Here is a tiny trained network, its code and every weight. The questions are about switching its units off for an input and a target symbol, where a switched-off unit gives its printed mean instead of its output.

import numpy as np


def w(rows, s, z=0):
    codes = np.array(rows[::2]) - 128.0
    scale = np.full(codes.shape[1], s)
    scale[-1] = z or s
    return codes * scale


def norm(h):
    return h / np.sqrt((h * h).mean(-1, keepdims=True) + 1e-5)


def f(y):
    return y / 2 * (1 + np.tanh(0.7978845608 * (y + 0.044715 * y**3)))


def softmax(a):
    e = np.exp(a - a.max(-1, keepdims=True))
    return e / e.sum(-1, keepdims=True)


def log_softmax(a):
    a = a - a.max(-1, keepdims=True)
    return a - np.log(np.exp(a).sum(-1, keepdims=True))


def net(x, mask):
    ids = ['ΔΞΦαβεσω'.index(c) for c in x.split()]
    T = len(ids)
    res = E[ids] + P[:T]
    u = 0
    for l in range(2):
        r = norm(res)
        for j in range(2):
            rows = slice(3 * j, 3 * j + 3)
            q, k, v = (r @ M[l][rows].T for M in (Q, K, V))
            z = softmax(np.where(np.tri(T) > 0, q @ k.T / 3**0.5, -1e9)) @ v
            o = O[l][rows]
            res = res + np.where(mask[u + j], z, o[:, -1]) @ o[:, :-1]
        u += 2
        y = f(norm(res) @ A[l][:, :-1].T + A[l][:, -1])
        res = res + np.where(mask[u : u + 4], y, B[l][:, -1]) @ B[l][:, :-1]
        u += 4
    return log_softmax(norm(res)[-1] @ U[:, :-1].T + U[:, -1])


Q, K, V, O, A, B = {}, {}, {}, {}, {}, {}
E = w([
[172,155,139,177,167,169,150,96],'Δ',
[142,61,156,76,213,116,91,145],'Ξ',
[141,105,142,99,162,127,69,242],'Φ',
[144,193,228,76,71,82,179,142],'α',
[222,41,194,131,161,163,172,79],'β',
[37,77,90,233,254,58,85,126],'ε',
[170,90,21,133,107,124,122,97],'σ',
[40,158,182,105,185,125,144,100],'ω',
],0.02)
P = w([
[209,136,88,99,61,26,51,105],'0',
[153,151,23,88,107,91,145,139],'1',
[191,143,48,104,107,102,137,138],'2',
[152,134,102,124,108,144,124,119],'3',
[178,111,163,145,121,111,179,130],'4',
[160,120,150,125,161,175,137,117],'5',
[189,117,142,120,169,167,152,134],'6',
[185,120,123,111,191,181,162,130],'7',
[166,108,130,140,162,254,202,77],'8',
[185,107,141,115,198,225,171,121],'9',
],0.008)
Q[0] = w([
[57,255,118,117,38,108,155,95],'L0H0',
[104,94,113,191,51,74,127,145],'L0H0',
[89,178,130,129,117,71,118,56],'L0H0',
[153,248,142,139,82,56,148,185],'L0H1',
[152,126,71,160,80,72,135,109],'L0H1',
[196,102,103,175,91,80,125,103],'L0H1',
],0.0076)
K[0] = w([
[101,162,133,140,45,22,89,2],'L0H0',
[67,161,90,102,148,69,111,149],'L0H0',
[136,123,138,240,143,16,136,94],'L0H0',
[148,209,49,153,109,89,126,61],'L0H1',
[134,192,178,154,62,178,199,96],'L0H1',
[134,160,154,173,108,206,217,108],'L0H1',
],0.007)
V[0] = w([
[52,81,69,41,94,16,187,44],'L0H0',
[254,131,208,103,159,147,153,219],'L0H0',
[135,110,112,119,80,175,153,24],'L0H0',
[139,105,180,228,104,126,173,62],'L0H1',
[132,56,138,107,41,96,127,84],'L0H1',
[191,148,119,70,161,98,62,92],'L0H1',
],0.0066)
O[0] = w([
[146,112,153,91,225,158,57,77,78],'L0H0',
[183,112,197,218,97,126,157,113,253],'L0H0',
[93,105,227,77,163,41,106,140,81],'L0H0',
[152,184,117,117,169,179,2,78,99],'L0H1',
[132,94,52,104,112,104,110,153,99],'L0H1',
[196,231,114,87,207,117,153,77,207],'L0H1',
],0.0071,0.006)
A[0] = w([
[55,199,173,58,1,108,88,143,77],'L0N0',
[120,174,167,82,57,119,159,143,201],'L0N1',
[71,92,113,157,181,61,84,114,71],'L0N2',
[164,149,88,176,91,146,119,132,4],'L0N3',
],0.0096,0.0033)
B[0] = w([
[171,170,61,142,99,60,109,214,181],'L0N0',
[46,97,184,169,156,1,107,143,244],'L0N1',
[162,84,143,158,173,178,40,232,254],'L0N2',
[76,99,83,36,86,185,37,116,167],'L0N3',
],0.0099,0.0031)
Q[1] = w([
[70,103,33,157,157,147,142,124],'L1H0',
[41,160,92,68,42,108,112,113],'L1H0',
[232,70,104,157,109,202,196,66],'L1H0',
[255,88,60,237,135,103,202,160],'L1H1',
[15,189,87,21,80,102,153,72],'L1H1',
[80,108,90,95,48,147,104,130],'L1H1',
],0.0092)
K[1] = w([
[124,62,104,135,136,162,96,65],'L1H0',
[86,168,82,91,106,100,147,78],'L1H0',
[137,163,121,136,122,182,213,168],'L1H0',
[158,52,74,186,118,175,192,143],'L1H1',
[141,211,140,6,120,102,123,72],'L1H1',
[98,87,134,84,126,125,131,33],'L1H1',
],0.011)
V[1] = w([
[26,159,108,157,206,85,55,166],'L1H0',
[145,83,119,198,165,176,117,115],'L1H0',
[10,94,161,89,134,140,137,15],'L1H0',
[162,182,133,82,171,123,194,89],'L1H1',
[52,117,110,209,230,38,101,184],'L1H1',
[103,101,18,254,164,97,88,83],'L1H1',
],0.0086)
O[1] = w([
[174,186,155,112,80,137,177,116,112],'L1H0',
[111,114,189,139,90,91,6,87,182],'L1H0',
[242,87,154,97,162,47,101,60,15],'L1H0',
[62,146,164,94,68,85,126,87,103],'L1H1',
[97,37,146,244,141,126,134,137,254],'L1H1',
[43,74,125,213,70,167,46,36,205],'L1H1',
],0.011,0.0086)
A[1] = w([
[119,113,138,98,191,64,129,215,40],'L1N0',
[147,134,90,144,120,243,190,209,143],'L1N1',
[136,96,133,112,160,180,182,254,119],'L1N2',
[195,109,23,145,63,74,82,97,2],'L1N3',
],0.0091,0.0057)
B[1] = w([
[56,2,159,127,68,208,35,166,166],'L1N0',
[197,234,91,130,130,124,201,204,253],'L1N1',
[102,246,133,125,13,225,187,134,252],'L1N2',
[53,151,3,15,157,90,123,82,142],'L1N3',
],0.0095,0.0041)
U = w([
[95,242,166,161,82,180,75,60,2],'Δ',
[69,75,152,59,96,224,98,188,16],'Ξ',
[211,188,66,148,157,243,178,161,159],'Φ',
[132,127,97,149,21,16,108,170,123],'α',
[220,124,131,87,186,157,131,128,238],'β',
[148,63,91,228,133,153,97,124,169],'ε',
[78,121,2,98,149,109,161,110,183],'σ',
[113,104,83,118,115,146,167,126,78],'ω',
],0.0073,0.0044)

Each question gives the input, a string of symbols that net reads in full, and the target symbol t.
The units are the heads (3 rows each of Q, K, V and O) and the neurons (one row each of A and B). Each row of codes is followed by its name. A weight is (code - 128) times the scale printed after its matrix; where a second scale follows, it is the last column's (O, A, B and U).
mask holds one flag per unit, layer by layer, with each layer's heads first. A switched-off unit (its flag False) gives its mean, the last column of its rows in O or B, instead of its output. The means were averaged over made-up inputs and are rounded, as every weight is.
A unit's drop is (log p(t) with every unit on - log p(t) with that unit switched off) / (log p(t) with every unit on - log p(t) with every unit switched off).
The circuit of an input: a set's keep is (log p(t) with only the set's units on - log p(t) with every unit switched off) / (log p(t) with every unit on - log p(t) with every unit switched off). Starting from all 12 units, units are removed one at a time, each time the one whose removal leaves the highest keep (on an exact tie, the one counted first), for as long as the keep stays at least 0.8.
units of the circuit, in order: the units of the circuit, biggest drop first
unit that matters most: the unit with the biggest drop
k most important neurons: the k neurons with the biggest drops, biggest first
k most important neurons of layer l: the k neurons of layer l with the biggest drops, biggest first
which heads matter: for each layer, one digit per head in row order, 1 if its drop is at least 0.15 and else 0, layers parted by /
drop of u: that unit's drop, to one decimal
input ω α ω, target β: unit that matters most : L1H0
input σ Δ ω, target Ξ: units of the circuit, in order : [L0H0, L1N0, L1H1, L0N1]
input Φ Ξ Δ, target Φ: units of the circuit, in order : [L0H1, L1H1, L1N1]
input σ σ Ξ Ξ, target Ξ: 2 most important neurons : [L0N1, L0N2]
input β Ξ ε Φ ω ω σ, target σ: units of the circuit, in order : [L1N3, L0N2, L1H0]
input ω α ω β ω ω β α Δ Δ, target Δ: units of the circuit, in order : [L1H1, L1H0]
input ε Δ α ε σ Φ Ξ Ξ, target Φ: which heads matter : 10 / 01
input Δ Φ α σ, target σ: units of the circuit, in order : [L1N3, L0N2]
input σ β ω ω, target Ξ: units of the circuit, in order : [L0H0, L1H1, L1N0, L0N1]
input Ξ Φ α Δ, target Φ: which heads matter : 00 / 01
input α ε σ σ β β β Φ, target Φ: which heads matter : 10 / 01
input Φ σ Φ β β, target Φ: which heads matter : 00 / 01
input σ ω Δ α Φ, target Φ: which heads matter : 00 / 01
input ε ε Ξ Φ ε Δ ε α, target α: unit that matters most : L0N1
input ω ε Ξ ω, target β: which heads matter : 10 / 11
input β β Ξ Δ β β, target β: 2 most important neurons of layer 0 : [L0N2, L0N1]
input ω ω β ε α ω α α Δ ω, target Φ: 3 most important neurons : [L0N0, L1N2, L0N1]
input α ε β σ Ξ Φ Δ σ Ξ, target Φ: which heads matter : 10 / 01
input Δ β σ ω, target α: 2 most important neurons : [L0N1, L0N0]
input ε ε ω, target Δ: units of the circuit, in order : [L1H0]
input α ω α Δ, target Δ: drop of L1N0 : 0.0
input β ω ε ε Δ Δ ε ε β α, target α: drop of L0N3 : -0.1
input Δ Δ β, target β: drop of L1H1 : 0.9
